What each symbol does to the items:
lor: zu>tes, ru>gol, zo>pip
met: zu>dar, ru>fet, zo>git
bar: zu>rud, ru>tud, zo>vod
mef: zu>kep, ru>gul, zo>gis
puv: zu>met, ru>mar, zo>vul
zup: zu>bag, ru>tok, zo>vuf
los: zu>vul, ru>rig, zo>dar
giv: zu>giv, ru>met, zo>los
rud: zu>vod, ru>seb, zo>tud
vuf: zu>zup, ru>kib, zo>bag
rig: zu>git, ru>siv, zo>met
dup: zu>kot, ru>rig, zo>faf
vul: zu>mar, ru>mal, zo>faf
gul: zu>lov, ru>mib, zo>kel
gor: zu>zir, ru>bez, zo>lur
mal: zu>fof, ru>met, zo>pud
tes: zu>pip, ru>gor, zo>gol
fet: zu>dup, ru>zim, zo>pud
pip: zu>gol, ru>gul, zo>peb
tud: zu>git, ru>mef, zo>nor
bez: zu>guk, ru>vak, zo>vul
fof: zu>pud, ru>lom, zo>giv
siv: zu>vuf, ru>bag, zo>zup
zir: zu>lur, ru>guk, zo>bez
mar: zu>faf, ru>fof, zo>mal
peb: zu>lor, ru>pip, zo>tes
sig: zu>bar, ru>vod, zo>rud
kep: zu>gis, ru>lov, zo>gul
faf: zu>giv, ru>tes, zo>fof
bag: zu>kib, ru>sig, zo>tok
kas: zu>zup, ru>kot, zo>dup
seb: zu>tok, ru>kep, zo>mef
vak: zu>vul, ru>faf, zo>mar
kot: zu>zim, ru>sig, zo>rig
tok: zu>sig, ru>rud, zo>bar
guk: zu>puv, ru>vul, zo>pud
zim: zu>rig, ru>zup, zo>git
kel: zu>mib, ru>lor, zo>vod
mib: zu>puv, ru>tes, zo>lor
lur: zu>pip, ru>peb, zo>vak
lov: zu>kel, ru>peb, zo>peb
dar: zu>zup, ru>dup, zo>los
gol: zu>gor, ru>lur, zo>zir
git: zu>siv, ru>zup, zo>vuf
gis: zu>gul, ru>kel, zo>lov
nor: zu>mef, ru>gis, zo>kep
pud: zu>fet, ru>gol, zo>lom
vod: zu>kep, ru>nor, zo>seb
lom: zu>los, ru>pud, zo>met
kib: zu>tok, ru>vuf, zo>mef

In the rows, 63 means zero.

The rows follow the links: the fewer symbols apart two items are, the more alike their rows tend to be.

Named rows; a name shown again gets a slightly different row:
kas -> 41 86 70 86 46 91 93 69 59 41 55 70 97 74 68 28 32 50 34 64 102 94 49 31 77 44 49 80 79 67 49 52 74 74 71 90 40 56 63 62 82
git -> 13 100 33 103 55 89 69 32 23 69 74 59 59 63 65 33 34 73 39 36 78 90 73 51 64 65 39 79 43 49 67 36 83 58 78 80 56 66 78 57 63
seb -> 96 72 39 35 61 35 54 83 57 79 26 75 56 62 47 86 82 51 81 82 37 43 84 50 69 61 99 55 37 88 68 114 77 54 38 87 61 48 43 94 67
kel -> 92 60 106 37 77 33 56 83 110 73 58 81 46 60 71 92 87 43 75 69 61 41 68 54 67 65 66 6 70 96 47 77 62 51 41 36 48 72 69 57 54
mal -> 33 66 66 62 54 96 94 70 44 74 79 79 82 67 80 33 62 65 74 86 63 70 68 119 75 48 22 79 51 27 95 72 37 54 75 30 61 72 79 62 106
bar -> 100 52 31 60 56 68 63 79 47 64 34 58 81 60 27 89 72 59 75 100 44 64 78 49 68 43 89 84 46 72 72 106 74 57 45 105 64 43 51 107 92
vul -> 53 48 62 43 56 80 119 46 71 56 58 99 79 80 86 43 40 91 77 80 81 62 46 105 56 70 48 78 81 39 86 76 36 94 87 49 55 62 63 42 76
kot -> 46 79 70 93 41 88 86 81 53 40 51 66 102 75 65 33 40 38 36 67 98 97 54 30 87 35 57 89 81 68 53 60 77 72 70 91 41 51 55 70 86
fof -> 25 61 60 66 47 89 62 67 48 80 84 71 88 59 74 28 61 70 84 69 53 74 76 111 70 39 24 79 42 42 66 68 38 70 83 37 88 74 76 78 110
pud -> 46 69 62 87 73 76 44 89 19 64 91 28 58 56 61 51 97 35 41 73 58 55 72 93 82 60 47 93 44 35 97 47 48 19 44 46 75 71 59 63 74
zir -> 89 30 58 54 82 43 47 54 56 43 67 34 40 66 56 84 78 76 47 64 57 36 35 71 49 93 96 91 84 42 81 43 46 63 53 65 74 57 36 39 18
vak -> 72 31 61 36 67 69 113 41 84 48 49 87 75 81 72 60 39 100 77 78 73 58 31 95 48 77 63 75 94 43 79 74 37 99 79 57 60 56 56 43 65
dar -> 11 89 53 75 38 81 52 63 45 61 73 69 98 64 85 18 37 69 74 36 67 95 59 44 67 42 46 90 46 69 37 43 68 103 96 83 81 69 61 69 74
kep -> 84 81 76 19 64 22 51 92 88 81 51 83 38 68 86 79 92 43 80 63 42 32 68 56 72 80 83 18 46 99 61 90 72 55 39 53 56 68 56 59 41

Each walk starts at a row. The symbols on each line, taken left to right, move it on to the next item.
Each answer is a row, close to the row of the item it stands for.
start 59 49 78 46 62 81 123 52 86 61 64 100 65 83 78 58 46 73 64 86 82 58 52 105 65 67 36 50 77 36 91 80 37 61 67 33 42 68 79 43 83
zo ru zu ru zu: 12 77 56 61 35 71 47 66 51 69 77 67 94 55 88 21 42 72 85 40 53 86 59 54 65 45 46 92 48 71 32 52 61 105 100 70 90 71 62 72 79
ru zo ru zu: 33 83 80 84 40 89 81 85 55 42 61 70 108 76 78 24 39 39 48 62 92 94 47 30 81 34 48 86 77 65 48 58 72 76 80 83 47 57 57 62 89
start 80 42 55 49 77 61 92 56 47 48 66 57 48 77 73 63 72 74 49 78 72 38 37 109 58 94 75 91 83 27 120 57 40 44 57 52 50 57 45 29 40
ru zu zu zo zo ru: 6 90 60 86 45 91 53 74 31 71 88 60 89 64 84 12 54 56 61 53 61 85 69 70 82 42 26 90 37 46 63 48 60 67 80 56 80 74 73 65 87
ru zu ru ru ru ru: 91 58 30 77 53 82 75 66 46 59 32 57 87 61 21 83 55 65 60 96 62 82 78 47 67 37 81 83 58 66 68 98 77 58 57 105 52 47 53 103 105
start 19 63 55 58 43 70 47 59 62 75 74 77 96 58 81 30 45 81 97 46 44 86 64 62 61 42 41 81 49 71 29 64 55 112 102 60 100 69 73 83 85
zo zo zu: 27 90 27 109 60 97 73 23 37 70 66 65 61 61 54 34 23 82 48 38 79 95 80 56 50 65 41 78 52 49 57 43 90 60 79 75 54 61 78 61 66
ru ru ru zo zo: 81 82 90 22 70 26 51 83 97 80 54 85 35 69 90 77 90 42 78 56 48 31 65 58 68 81 73 11 56 96 55 79 71 56 43 42 54 68 63 52 37
start 102 66 50 33 61 34 53 96 64 75 24 71 67 62 47 91 87 46 78 91 41 47 74 44 72 55 89 56 48 95 72 110 74 51 37 84 61 46 46 91 78
ru zu zu zo: 83 66 96 33 77 27 51 79 106 70 59 81 34 57 80 82 87 44 73 57 56 34 64 56 64 72 66 -2 69 100 48 77 63 54 42 39 53 74 66 55 39
ru zo ru zu zo: 98 21 74 53 82 42 35 52 82 42 72 31 40 55 48 92 82 70 54 58 57 40 39 54 43 84 96 68 87 58 64 37 50 71 56 59 81 61 43 47 23
start 86 30 48 40 71 55 87 46 56 40 54 57 46 79 73 77 65 85 55 71 67 41 26 85 51 97 94 93 88 36 100 52 39 77 62 69 61 53 39 28 31
zu ru zo: 41 45 75 50 44 88 92 55 86 63 59 99 101 70 78 43 35 82 94 70 69 89 45 82 57 44 39 66 76 59 50 75 43 108 95 55 71 65 75 68 98
zu zu ru zo zu: 24 87 30 103 62 94 72 17 38 72 70 61 55 64 57 44 27 86 45 34 73 88 80 58 45 72 38 69 48 44 61 40 86 51 77 75 55 65 83 60 57
start 101 26 110 57 92 46 40 67 111 56 70 46 45 50 41 105 89 56 61 62 61 50 57 51 54 65 67 23 89 77 45 52 55 53 44 41 66 65 73 58 51
ru ru ru zo: 102 12 104 60 88 46 34 57 107 49 74 44 46 45 36 100 82 67 67 62 62 51 50 55 50 67 72 37 96 72 44 44 48 67 50 39 75 64 67 59 41
ru zu zu zu ru ru: 92 41 117 49 81 47 66 71 118 65 65 76 42 60 55 89 79 51 66 73 72 52 65 66 57 67 53 8 88 82 54 70 58 52 47 27 46 68 81 52 55
start 46 82 15 87 72 83 71 10 40 86 66 63 30 55 46 64 35 97 63 40 55 71 95 72 35 81 49 58 40 48 74 60 86 44 71 68 59 63 84 67 54
ru ru ru zo zo: 77 62 11 85 62 85 66 35 36 73 41 57 64 56 14 83 46 80 67 80 52 77 98 59 55 56 71 81 40 55 76 85 80 56 61 99 60 52 70 96 89
zo zu zo ru: 77 91 59 25 62 16 47 75 73 88 49 82 29 65 86 77 85 52 83 55 39 31 76 56 60 82 82 29 37 93 68 88 78 49 45 61 58 68 56 60 35
start 18 91 63 96 41 90 76 65 40 49 67 63 89 69 80 18 36 52 43 44 86 97 61 39 75 42 42 90 64 61 53 43 76 76 81 79 55 64 63 63 75
zo ru ru zo ru zu: 46 78 17 100 64 90 77 8 36 76 64 62 47 58 36 62 28 97 54 47 63 84 90 69 40 72 51 69 45 40 68 56 89 49 69 83 57 63 83 71 66
ru zu zu zo: 84 86 25 48 56 40 50 83 40 79 33 63 62 67 57 78 79 51 76 70 34 40 85 42 74 62 100 65 26 82 72 102 81 52 44 97 69 53 40 91 67
start 36 83 23 99 68 91 69 8 36 77 73 58 43 59 53 55 28 88 52 38 71 77 86 67 43 77 41 61 44 42 65 43 85 50 77 68 60 64 85 57 52
zo ru zo: 100 53 35 53 53 65 58 78 44 64 33 59 80 63 27 89 70 63 72 94 44 62 76 48 68 43 91 78 45 75 71 102 67 58 44 103 64 45 49 108 93
zu zu zu zo zo ru: 99 28 104 56 85 39 28 66 102 54 69 35 40 46 47 102 91 60 65 58 58 47 50 57 50 72 76 32 84 79 44 51 57 61 45 42 74 66 63 59 41
